Below is a small trained network, with its code and all its weights. Each question gives an input and a class and asks what happens when units are switched off, that is, made to give their printed mean instead of their output.

import numpy as np


def w(rows, s, z=0):
    codes = np.array(rows[::2]) - 128.0
    scale = np.full(codes.shape[1], s)
    scale[-1] = z or s
    return codes * scale


def norm(h):
    return h / np.sqrt((h * h).mean(-1, keepdims=True) + 1e-5)


def f(y):
    return np.maximum(y, 0)


def log_softmax(a):
    a = a - a.max(-1, keepdims=True)
    return a - np.log(np.exp(a).sum(-1, keepdims=True))


def net(x, mask):
    res = np.array(x, float).reshape(1, 6) / 4 @ E
    u = 0
    for l in range(3):
        y = f(norm(res) @ A[l][:, :-1].T + A[l][:, -1])
        res = res + np.where(mask[u : u + 8], y, B[l][:, -1]) @ B[l][:, :-1]
        u += 8
    return log_softmax(norm(res)[-1] @ U[:, :-1].T + U[:, -1])


A, B = {}, {}
E = w([
[123,128,118,131,131],'x0',
[216,127,24,47,130],'x1',
[123,126,119,131,132],'x2',
[128,129,125,129,129],'x3',
[187,147,114,231,87],'x4',
[88,1,92,85,56],'x5',
],0.0071)
A[0] = w([
[99,218,149,97,192,118],'0.n1',
[178,55,116,207,38,4],'0.n2',
[167,82,104,201,52,54],'0.n3',
[45,2,155,157,61,58],'0.n4',
[68,138,171,90,196,100],'0.n5',
[211,175,80,199,91,74],'0.n6',
[106,172,206,247,79,146],'0.n7',
[119,93,104,151,32,64],'0.n8',
],0.0081,0.0025)
B[0] = w([
[80,108,115,129,208,203],'0.n1',
[97,150,79,136,253,199],'0.n2',
[120,193,140,117,254,193],'0.n3',
[69,180,238,80,60,234],'0.n4',
[98,136,207,150,131,182],'0.n5',
[149,182,220,105,32,206],'0.n6',
[127,78,62,229,157,253],'0.n7',
[107,143,133,85,198,183],'0.n8',
],0.011,0.0066)
A[1] = w([
[99,61,122,100,192,172],'1.n1',
[110,151,90,141,50,76],'1.n2',
[150,20,121,78,60,8],'1.n3',
[82,189,94,108,191,46],'1.n4',
[143,108,120,73,173,29],'1.n5',
[85,35,148,67,86,31],'1.n6',
[133,154,143,9,199,90],'1.n7',
[94,119,162,133,64,65],'1.n8',
],0.012,0.0016)
B[1] = w([
[146,203,163,97,192,201],'1.n1',
[192,101,151,127,171,133],'1.n2',
[46,223,30,98,246,155],'1.n3',
[155,50,113,75,117,224],'1.n4',
[177,115,81,128,112,168],'1.n5',
[73,244,70,140,88,182],'1.n6',
[161,45,93,198,79,254],'1.n7',
[169,96,158,91,60,158],'1.n8',
],0.013,0.0087)
A[2] = w([
[136,116,37,129,99,121],'2.n1',
[255,174,128,69,137,150],'2.n2',
[212,201,160,102,103,76],'2.n3',
[165,161,106,122,125,46],'2.n4',
[132,75,174,159,125,251],'2.n5',
[167,158,110,197,96,68],'2.n6',
[176,60,89,168,132,123],'2.n7',
[69,123,157,98,187,82],'2.n8',
],0.016,0.0025)
B[2] = w([
[178,138,64,86,203,216],'2.n1',
[99,71,164,112,18,232],'2.n2',
[2,108,107,88,150,177],'2.n3',
[73,101,141,105,128,159],'2.n4',
[151,141,77,44,167,227],'2.n5',
[158,207,203,130,132,203],'2.n6',
[192,162,124,172,22,254],'2.n7',
[110,21,152,182,188,239],'2.n8',
],0.017,0.007)
U = w([
[64,16,185,145,236,214],'0',
[9,110,215,58,14,227],'1',
[228,41,83,104,4,169],'2',
[99,159,3,37,142,38],'3',
[187,222,202,233,141,3],'4',
],0.011,0.0026)

Each question gives the input, the list of numbers given to net, and the class t.
The units are the neurons (one row each of A and B). Each row of codes is followed by its name. A weight is (code - 128) times the scale printed after its matrix; where a second scale follows, it is the last column's (A, B and U).
mask holds one flag per neuron, layer by layer. A switched-off neuron (its flag False) gives its mean, the last column of its row in B, instead of its output. The means were averaged over made-up inputs and are rounded, as every weight is.
A unit's drop is (log p(t) with every unit on - log p(t) with that unit switched off) / (log p(t) with every unit on - log p(t) with every unit switched off).
The circuit of an input: a set's keep is (log p(t) with only the set's units on - log p(t) with every unit switched off) / (log p(t) with every unit on - log p(t) with every unit switched off). Starting from the 12 units with the biggest drops (on a tie, the unit counted first), units are removed one at a time, each time the one whose removal leaves the highest keep (on an exact tie, the one counted first), for as long as the keep stays at least 0.8.
circuit, biggest first: the units of the circuit, biggest drop first
most important unit: the unit with the biggest drop
k most important neurons: the k neurons with the biggest drops, biggest first
top k neurons in layer l: the k neurons of layer l with the biggest drops, biggest first
drop of u: that unit's drop, to one decimal
input [2,2,-6,7,-3,-2], class 2: most important unit => 0.n7
input [-6,1,3,-4,-4,6], class 3: 3 most important neurons => (1.n6, 1.n3, 0.n6)
input [1,8,2,3,1,-8], class 1: 2 most important neurons => (0.n6, 0.n2)
input [8,6,-4,8,4,0], class 1: circuit, biggest first => (0.n6, 2.n3)
input [0,2,-5,-5,-7,-5], class 2: 2 most important neurons => (1.n7, 0.n7)
input [6,1,-7,-3,-4,2], class 3: top 2 neurons in layer 2 => (2.n2, 2.n1)
input [4,7,-5,5,1,-4], class 1: 2 most important neurons => (0.n6, 0.n2)
input [-8,1,-5,7,2,-3], class 1: 2 most important neurons => (0.n6, 1.n7)
input [-7,1,2,-8,5,-7], class 1: 2 most important neurons => (0.n6, 1.n7)
input [5,-1,-1,0,0,6], class 1: 3 most important neurons => (0.n4, 0.n7, 0.n1)
input [2,2,5,-1,0,8], class 3: top 2 neurons in layer 1 => (1.n6, 1.n7)
input [8,2,6,7,6,-3], class 1: drop of 1.n7 => 0.1
input [-4,4,5,6,-8,-1], class 2: drop of 1.n7 => 0.8
input [-1,4,3,-4,-4,-4], class 2: drop of 2.n7 => 0.0
input [8,4,-8,7,-5,-1], class 2: circuit, biggest first => (1.n7)
input [-6,-7,-5,2,3,7], class 0: 2 most important neurons => (0.n2, 2.n8)
